Here is a tiny trained network, its code and every weight. The questions are about switching its units off for an input and a class, where a switched-off unit gives its printed mean instead of its output.

import numpy as np


def w(rows, s, z=0):
    codes = np.array(rows[::2]) - 128.0
    scale = np.full(codes.shape[1], s)
    scale[-1] = z or s
    return codes * scale


def f(y):
    return y / 2 * (1 + np.tanh(0.7978845608 * (y + 0.044715 * y**3)))


def log_softmax(a):
    a = a - a.max(-1, keepdims=True)
    return a - np.log(np.exp(a).sum(-1, keepdims=True))


def net(x, mask):
    res = np.array(x, float).reshape(1, 3) / 4 @ E
    y = f(res @ A[0][:, :-1].T + A[0][:, -1])
    res = res + np.where(mask, y, B[0][:, -1]) @ B[0][:, :-1]
    return log_softmax(res[-1] @ U[:, :-1].T + U[:, -1])


A, B = {}, {}
E = w([
[126,23,198,95,134,173,29,126],'x0',
[182,71,176,190,3,82,202,138],'x1',
[76,93,131,129,81,151,136,47],'x2',
],0.012)
A[0] = w([
[166,194,55,153,133,105,230,120,83],'neuron 0',
[195,102,78,139,117,78,79,247,75],'neuron 1',
[231,122,157,84,151,113,165,217,129],'neuron 2',
[90,139,133,115,42,155,126,2,29],'neuron 3',
[160,99,208,195,53,80,142,171,4],'neuron 4',
[107,83,160,125,133,133,39,177,78],'neuron 5',
[164,102,197,148,113,147,87,129,150],'neuron 6',
[86,56,81,140,86,158,170,22,109],'neuron 7',
],0.0095,0.0028)
B[0] = w([
[68,80,143,159,68,144,167,103,242],'neuron 0',
[196,151,81,94,89,220,131,131,199],'neuron 1',
[125,186,123,78,66,228,98,149,209],'neuron 2',
[147,138,119,50,116,201,111,140,200],'neuron 3',
[1,196,102,192,187,114,38,155,244],'neuron 4',
[65,104,153,125,127,119,198,126,206],'neuron 5',
[150,21,163,148,117,105,226,105,195],'neuron 6',
[174,173,124,81,114,231,100,130,209],'neuron 7',
],0.012,0.011)
U = w([
[189,137,105,71,103,191,90,177,123],'0',
[23,140,88,128,220,112,36,164,128],'1',
[103,65,146,133,96,122,196,128,155],'2',
[157,130,164,149,128,134,113,128,254],'3',
[251,97,130,160,150,80,144,89,68],'4',
[193,90,114,117,121,46,118,143,55],'5',
],0.011,0.0072)

Each question gives the input, the list of numbers given to net, and the class t.
The units are the neurons (one row each of A and B). Each row of codes is followed by its name. A weight is (code - 128) times the scale printed after its matrix; where a second scale follows, it is the last column's (A, B and U).
mask holds one flag per neuron, in row order. A switched-off neuron (its flag False) gives its mean, the last column of its row in B, instead of its output. The means were averaged over made-up inputs and are rounded, as every weight is.
A unit's drop is (log p(t) with every unit on - log p(t) with that unit switched off) / (log p(t) with every unit on - log p(t) with every unit switched off).
The circuit of an input: a set's keep is (log p(t) with only the set's units on - log p(t) with every unit switched off) / (log p(t) with every unit on - log p(t) with every unit switched off). Starting from all 8 units, units are removed one at a time, each time the one whose removal leaves the highest keep (on an exact tie, the one counted first), for as long as the keep stays at least 0.8.
units of the circuit, in order: the units of the circuit, biggest drop first
most important unit: the unit with the biggest drop
k most important neurons: the k neurons with the biggest drops, biggest first
drop when u is switched off: that unit's drop, to one decimal
input [-1,6,-2], class 1: most important unit -> neuron 4
input [8,-7,-2], class 2: 3 most important neurons -> (neuron 4; neuron 5; neuron 6)
input [-6,-5,1], class 2: units of the circuit, in order -> (neuron 4; neuron 0)
input [-8,-4,-6], class 2: 3 most important neurons -> (neuron 0; neuron 4; neuron 7)
input [7,-7,-7], class 0: 3 most important neurons -> (neuron 4; neuron 1; neuron 0)
input [-1,6,5], class 1: 2 most important neurons -> (neuron 4; neuron 1)
input [-8,1,-6], class 2: 3 most important neurons -> (neuron 0; neuron 7; neuron 3)
input [-4,-3,3], class 2: units of the circuit, in order -> (neuron 4; neuron 2)
input [2,-2,-3], class 3: 2 most important neurons -> (neuron 4; neuron 7)
input [8,0,-6], class 2: 3 most important neurons -> (neuron 5; neuron 6; neuron 7)
input [5,5,6], class 0: 3 most important neurons -> (neuron 7; neuron 3; neuron 0)
input [8,-6,-8], class 0: 2 most important neurons -> (neuron 1; neuron 4)
input [5,6,1], class 1: 2 most important neurons -> (neuron 4; neuron 0)
input [-7,1,-2], class 2: units of the circuit, in order -> (neuron 0)
input [1,5,1], class 1: drop when neuron 4 is switched off -> 0.7
input [-2,2,6], class 0: drop when neuron 5 is switched off -> 0.0
input [3,7,1], class 1: drop when neuron 4 is switched off -> 1.2
